How the states are linked:
* | w s d l o c
zim | tib guv pes tik sez vek
tet | res lub ruk gek rud kir
mig | fif mil ruv vev diz kal
dav | vug rap luz mig kal kat
zib | niz rer dup vib geb mis
gir | rim mem gek zib mis dip
lub | lum gek res rim gir zes
fif | saz nom kat gav vev mig
zeg | dar niv ped tal meb fil
luz | geb vug vaf ruv rap kep
nop | ped zeg dom niv rus suv
res | kis lum tol raz gek tet
tur | riz nof sug suv dar dom
gif | ruk tet vin lub zes kis
bos | naz gov bek vuf rad dil
nuv | mis suz vab luz kep rer
niv | mup tal dar vin foz rus
rap | ruv mig vug mil pel saz
lif | sez nas lup tur dom pok
kis | gif kir foz zes raz res
maz | vel bok dud zim vek bap
ruk | tol res vid lum lub gif
dip | gir vab rud mis nuv dup
kas | rir gis vuf bap pes dud
rir | nub num muv maz bap kas
kat | dav saz kep kal nom ruv
vin | vid ruk daf res tet foz
dis | gov rad bos kas dud muv
vel | gis pes kas tib zim maz
dud | kas vel rad pes bok num
zes | lub rud tet gir dip raz
kad | nas dom lif ped nop riz
foz | vin gif tal tet kir tol
mis | zib vaf mem geb luz nuv
pes | bap tib gis bip guv bok
guv | bip tik tib pok sug lup
tal | daf vin mup ruk gif meb
muv | dis nub dil dud num vuf
tik | ged pok bip kad riz sez
riz | kad kam pok nop suv tur
niz | vab nuv dip suz vib zib
vid | meb tol rus kis res vin
naz | lel fur diz muv vuf bos
pel | mil diz mig lel naz gav
daf | rus vid fil tol ruk tal
vuf | muv rir fur num gis rad
bok | pes zim vel guv lup ves
dup | dip niz des nuv rer mem
gis | num bap rir ves tib vel
mem | dup zib rim rer vaf vab
nom | kal gav saz bek maf mil
gav | pel bek kal naz bos vev
suz | vaf luz mis vug dav vib
saz | rap kal dav pel gav fif
ruv | kat fif lak nom mil rap
ped | nof dar tur mup niv nop
dom | tur ped nas dar zeg kam
vev | gav maf nom bos dil diz
geb | vib lak rer kat ruv luz
mup | fil daf suv vid vin niv
nas | sug tur sez nof ped kad
pok | lif kad ged dom kam sug
lup | guv sez zim sug nas ged
vek | zim lup bok sez lif bip
vib | suz kep nuv dav kat geb
ves | bok vek maz lup ged tib
maf | bek bos gav gov dis lel
gek | raz rim lum dup mem rud
sez | tik sug guv riz tur lif
gov | fur vuf naz rir kas dis
kep | luz dav suz rap saz lak
nof | kam suv riz fil mup ped
rad | vuf kas gov gis vel nub
vug | lak ruv geb fif mig dav
num | dud maz nub bok ves gis
dil | bos dis maf rad nub fur
vab | mem mis gir vaf suz niz
raz | zes des kir dip dup gek
fil | zeg rus nop meb vid mup
sug | pok riz tik kam nof nas
lum | kir raz kis des rim lub
des | rud dip zes vab niz rim
lak | kep kat vib saz fif vug
dar | suv mup nof daf tal zeg
suv | nop fil kam rus daf dar
fur | dil muv lel nub rir gov
vaf | rer geb zib lak vug suz
rim | des dup raz niz zib gir
rud | gek gir lub mem vab des
rus | niv meb zeg foz tol daf
tib | ves bip bap ged tik zim
ged | lup lif vek nas kad tik
mil | nom vev fif maf lel pel
bap | maz ves num vek bip pes
bip | vek ged ves lif pok guv
nub | rad dud dis vel maz rir
bek | diz naz pel fur gov maf
rer | nuv vib niz kep lak vaf
tol | foz kis meb kir lum ruk
meb | tal foz niv gif kis vid
kam | dom nop kad zeg fil nof
lel | maf dil vev dis muv naz
kal | mig pel rap diz bek nom
diz | vev lel mil dil fur bek
kir | tet zes gif rud des lum

In the rows, 44 stands for zero.

The rows follow the links: the fewer symbols apart two states are, the more alike their rows tend to be.

Each row is also shifted at random along 4 hidden directions that mean nothing.

Some states, each with a row of numbers:
rap	[41, 38, 45, 58, 49, 32, 40, 68, 36, 46, 46, 31, 58, 43, 39, 47, 36, 47, 51, 51, 39, 37, 40, 31, 51]
vab	[47, 45, 34, 48, 64, 41, 45, 53, 44, 30, 38, 53, 38, 58, 33, 56, 27, 34, 58, 52, 41, 45, 44, 41, 52]
bos	[57, 54, 49, 42, 39, 43, 40, 52, 54, 46, 45, 39, 55, 27, 41, 45, 52, 52, 45, 37, 40, 38, 45, 53, 51]
gav	[52, 53, 49, 44, 43, 37, 36, 49, 46, 46, 49, 37, 57, 46, 40, 46, 54, 57, 44, 56, 38, 38, 38, 50, 54]
nas	[47, 54, 42, 30, 44, 47, 50, 16, 52, 46, 29, 68, 34, 42, 56, 48, 39, 33, 41, 41, 51, 51, 46, 46, 39]
tur	[46, 50, 32, 32, 52, 47, 51, 48, 53, 44, 39, 58, 35, 66, 46, 44, 46, 35, 40, 62, 54, 48, 50, 45, 42]
gif	[32, 40, 52, 45, 40, 43, 46, 51, 35, 42, 52, 32, 32, 52, 49, 42, 44, 51, 37, 44, 45, 56, 42, 41, 41]
kis	[34, 42, 47, 42, 49, 48, 44, 24, 37, 42, 49, 47, 31, 58, 50, 46, 51, 48, 40, 61, 46, 55, 38, 47, 39]
dar	[41, 42, 42, 40, 42, 52, 54, 49, 48, 43, 42, 47, 31, 39, 48, 41, 41, 37, 42, 32, 50, 52, 53, 45, 37]
kam	[45, 50, 45, 34, 42, 50, 51, 52, 53, 44, 44, 45, 32, 39, 48, 42, 51, 43, 38, 43, 50, 52, 51, 50, 40]
vuf	[52, 47, 47, 48, 47, 53, 42, 53, 58, 49, 54, 35, 57, 15, 40, 42, 76, 55, 45, 68, 43, 36, 45, 59, 44]
dis	[56, 49, 45, 45, 44, 50, 42, 45, 56, 48, 48, 43, 56, 26, 40, 43, 62, 50, 46, 53, 42, 36, 46, 56, 46]
gis	[49, 40, 48, 47, 27, 52, 43, 40, 47, 55, 52, 39, 58, 35, 46, 33, 55, 51, 39, 23, 45, 37, 48, 50, 41]
suv	[42, 45, 47, 38, 41, 56, 52, 44, 51, 43, 46, 44, 30, 28, 48, 41, 53, 43, 39, 39, 49, 54, 51, 52, 36]
sug	[48, 53, 41, 28, 34, 44, 49, 37, 48, 48, 36, 56, 37, 62, 53, 40, 36, 39, 35, 28, 51, 50, 49, 44, 43]
rus	[35, 33, 37, 47, 47, 49, 52, 54, 39, 44, 46, 45, 34, 59, 46, 40, 36, 34, 43, 41, 51, 49, 52, 36, 37]
niv	[37, 36, 46, 43, 31, 53, 50, 63, 39, 44, 55, 30, 33, 55, 45, 33, 43, 47, 35, 21, 49, 53, 54, 43, 38]
des	[43, 51, 47, 40, 54, 41, 45, 35, 43, 33, 39, 51, 30, 47, 44, 55, 34, 42, 48, 47, 41, 53, 40, 46, 48]
mem	[46, 49, 44, 44, 54, 44, 43, 52, 44, 31, 46, 41, 35, 49, 35, 52, 39, 46, 51, 46, 39, 49, 43, 50, 52]
dav	[41, 37, 44, 59, 59, 41, 41, 27, 39, 44, 39, 53, 55, 28, 42, 55, 39, 37, 59, 59, 39, 37, 36, 38, 45]
nub	[55, 44, 43, 44, 32, 54, 41, 33, 50, 50, 49, 48, 59, 42, 42, 36, 54, 48, 43, 26, 44, 35, 48, 55, 45]
vib	[46, 36, 47, 56, 39, 45, 40, 57, 35, 39, 53, 31, 51, 49, 34, 42, 35, 50, 50, 19, 37, 40, 45, 43, 51]
vaf	[48, 40, 44, 52, 51, 55, 39, 27, 41, 36, 54, 44, 46, 47, 35, 48, 53, 50, 52, 47, 37, 41, 39, 57, 47]
zeg	[38, 39, 39, 43, 49, 53, 53, 61, 48, 43, 47, 41, 32, 46, 44, 41, 48, 38, 42, 50, 52, 50, 54, 44, 37]
tal	[33, 33, 42, 47, 40, 47, 50, 64, 36, 44, 51, 34, 34, 60, 45, 37, 39, 42, 39, 37, 50, 51, 51, 36, 39]
riz	[51, 54, 46, 26, 27, 52, 47, 25, 48, 45, 42, 54, 34, 59, 52, 37, 43, 45, 32, 16, 49, 52, 50, 54, 42]
vel	[47, 36, 33, 48, 41, 49, 43, 56, 46, 56, 55, 42, 60, 67, 41, 33, 59, 46, 40, 57, 51, 32, 49, 44, 42]
num	[50, 38, 35, 47, 39, 50, 44, 38, 47, 53, 46, 52, 60, 54, 43, 37, 50, 41, 45, 40, 49, 33, 48, 45, 42]
tib	[44, 42, 44, 40, 32, 49, 45, 13, 43, 58, 41, 58, 53, 48, 56, 36, 49, 42, 37, 36, 50, 40, 43, 44, 36]
fif	[44, 43, 48, 53, 52, 40, 36, 38, 41, 46, 50, 40, 57, 41, 41, 49, 56, 54, 48, 72, 39, 38, 34, 46, 48]
nom	[47, 47, 46, 52, 52, 29, 39, 38, 42, 45, 30, 53, 57, 31, 45, 56, 29, 38, 56, 49, 39, 37, 36, 33, 51]
luz	[47, 38, 48, 51, 41, 56, 36, 6, 36, 40, 55, 49, 51, 50, 39, 44, 52, 53, 49, 33, 36, 40, 36, 59, 45]
gir	[46, 53, 55, 39, 39, 44, 42, 49, 41, 32, 49, 33, 31, 45, 41, 46, 39, 56, 42, 24, 37, 55, 43, 53, 51]

The symbols that take the first to the second take the third to the fourth, perhaps in another order. What is the fourth?
Answers are names.
[48, 52, 51, 41, 44, 46, 42, 34, 42, 31, 44, 43, 33, 41, 40, 51, 35, 48, 48, 24, 36, 53, 41, 53, 50]
to [44, 38, 49, 58, 49, 44, 42, 57, 40, 37, 49, 32, 48, 27, 35, 49, 39, 47, 55, 35, 36, 41, 43, 44, 49]
as [43, 35, 37, 51, 41, 40, 47, 70, 46, 57, 43, 40, 59, 47, 45, 37, 43, 38, 44, 47, 51, 34, 51, 30, 42]
to lup

[48, 52, 44, 37, 54, 52, 41, 17, 44, 31, 48, 54, 32, 60, 40, 52, 50, 50, 47, 54, 39, 51, 38, 61, 48]
to [43, 37, 52, 57, 43, 47, 40, 39, 38, 41, 51, 35, 51, 27, 39, 47, 44, 51, 52, 31, 35, 41, 40, 47, 47]
as [58, 55, 43, 39, 44, 44, 38, 26, 52, 45, 41, 55, 55, 44, 42, 47, 49, 47, 47, 43, 41, 37, 40, 54, 51]
to dud

[43, 37, 38, 48, 36, 42, 46, 59, 44, 58, 45, 42, 57, 53, 48, 34, 46, 42, 40, 45, 51, 36, 49, 34, 41]
to [43, 44, 48, 40, 35, 51, 44, 8, 47, 58, 42, 57, 50, 33, 59, 39, 60, 46, 37, 51, 50, 43, 41, 49, 34]
as [48, 44, 42, 51, 47, 31, 37, 55, 38, 46, 44, 41, 59, 60, 39, 47, 36, 47, 49, 51, 40, 35, 38, 35, 54]
to pel

[43, 41, 47, 44, 32, 49, 44, 26, 45, 58, 44, 49, 54, 35, 55, 36, 55, 46, 37, 40, 48, 41, 44, 45, 36]
to [40, 49, 53, 38, 30, 36, 50, 46, 47, 55, 31, 46, 44, 21, 60, 41, 35, 40, 36, 25, 49, 49, 47, 34, 40]
as [50, 42, 48, 49, 35, 49, 45, 47, 51, 52, 45, 40, 58, 16, 45, 39, 52, 46, 45, 29, 44, 36, 48, 47, 42]
to bap

[37, 37, 38, 45, 52, 53, 53, 29, 45, 43, 37, 60, 31, 39, 49, 47, 37, 28, 48, 44, 51, 50, 50, 41, 34]
to [37, 39, 43, 44, 46, 50, 54, 74, 48, 43, 49, 33, 32, 37, 44, 40, 49, 41, 41, 48, 51, 52, 55, 43, 38]
as [48, 40, 47, 51, 43, 52, 38, 50, 39, 35, 61, 30, 47, 57, 31, 42, 50, 57, 47, 34, 36, 43, 43, 56, 50]
to mis

[48, 38, 33, 54, 60, 48, 42, 17, 39, 35, 37, 65, 47, 54, 36, 56, 27, 30, 62, 41, 39, 37, 41, 44, 48]
to [57, 54, 44, 40, 38, 38, 36, 37, 44, 45, 43, 48, 57, 61, 41, 45, 40, 51, 44, 34, 39, 37, 39, 48, 55]
as [46, 49, 45, 33, 40, 57, 50, 24, 52, 42, 42, 55, 31, 38, 51, 42, 50, 41, 38, 34, 49, 53, 50, 56, 37]
to tet

[54, 53, 48, 44, 43, 36, 37, 52, 48, 45, 45, 40, 56, 45, 40, 47, 47, 53, 46, 49, 39, 38, 40, 47, 55]
to [48, 40, 35, 49, 48, 39, 34, 51, 35, 46, 58, 39, 60, 93, 35, 41, 50, 55, 44, 65, 43, 34, 38, 43, 53]
as [42, 50, 41, 36, 44, 34, 51, 79, 51, 50, 37, 39, 40, 49, 50, 41, 40, 40, 36, 54, 53, 48, 51, 32, 44]
to vek

[45, 46, 53, 51, 52, 47, 42, 60, 46, 32, 53, 27, 39, 22, 34, 51, 51, 54, 51, 47, 35, 48, 43, 54, 50]
to [44, 42, 47, 54, 48, 36, 37, 42, 38, 46, 46, 41, 58, 45, 42, 48, 43, 49, 50, 54, 38, 37, 36, 40, 50]
as [40, 49, 48, 37, 50, 49, 42, 6, 39, 37, 44, 57, 29, 58, 50, 51, 46, 47, 42, 56, 43, 56, 35, 53, 42]
to vaf

[56, 52, 39, 44, 56, 47, 41, 45, 57, 46, 46, 49, 57, 38, 38, 48, 64, 48, 49, 74, 43, 35, 43, 55, 49]
to [54, 42, 39, 47, 38, 46, 45, 47, 49, 50, 39, 51, 59, 37, 42, 41, 37, 37, 49, 22, 44, 33, 51, 42, 46]
as [44, 38, 38, 47, 44, 48, 46, 24, 47, 56, 39, 59, 56, 38, 51, 42, 50, 36, 45, 52, 50, 36, 45, 40, 36]
to guv

[44, 53, 61, 42, 37, 38, 45, 65, 42, 33, 43, 26, 31, 23, 43, 49, 30, 53, 44, 12, 36, 56, 45, 45, 51]
to [45, 50, 38, 38, 56, 42, 43, 41, 41, 33, 43, 52, 32, 75, 40, 52, 36, 42, 47, 56, 43, 51, 41, 45, 50]
as [39, 49, 48, 41, 54, 39, 46, 43, 41, 35, 40, 46, 30, 45, 46, 54, 37, 43, 46, 56, 43, 55, 39, 42, 46]
to lub

[56, 45, 47, 42, 24, 54, 41, 39, 48, 51, 54, 39, 58, 44, 42, 32, 55, 55, 39, 14, 43, 36, 49, 57, 46]
to [56, 44, 38, 44, 38, 51, 41, 52, 50, 50, 53, 42, 60, 55, 38, 35, 56, 49, 43, 40, 45, 33, 50, 52, 47]
as [29, 36, 53, 50, 45, 47, 51, 50, 39, 44, 47, 35, 32, 23, 51, 44, 45, 44, 43, 46, 46, 54, 45, 39, 35]
to meb

[51, 52, 49, 46, 44, 33, 38, 58, 46, 46, 45, 36, 57, 39, 41, 48, 48, 54, 46, 53, 39, 38, 39, 44, 54]
to [59, 50, 37, 42, 43, 44, 41, 48, 51, 46, 42, 51, 58, 53, 38, 43, 43, 43, 48, 37, 44, 33, 47, 48, 52]
as [43, 37, 40, 52, 48, 47, 47, 42, 50, 56, 41, 50, 57, 23, 48, 43, 55, 38, 47, 62, 49, 35, 46, 40, 37]
to guv

[45, 51, 52, 42, 46, 43, 44, 52, 43, 32, 46, 36, 32, 38, 40, 51, 38, 50, 46, 34, 37, 53, 43, 50, 51]
to [49, 39, 41, 51, 49, 53, 38, 44, 38, 36, 61, 36, 48, 65, 31, 43, 53, 54, 49, 47, 38, 40, 42, 56, 50]
as [33, 35, 49, 46, 36, 51, 48, 55, 36, 44, 58, 29, 34, 55, 47, 35, 51, 52, 35, 40, 48, 54, 48, 44, 38]
to tet

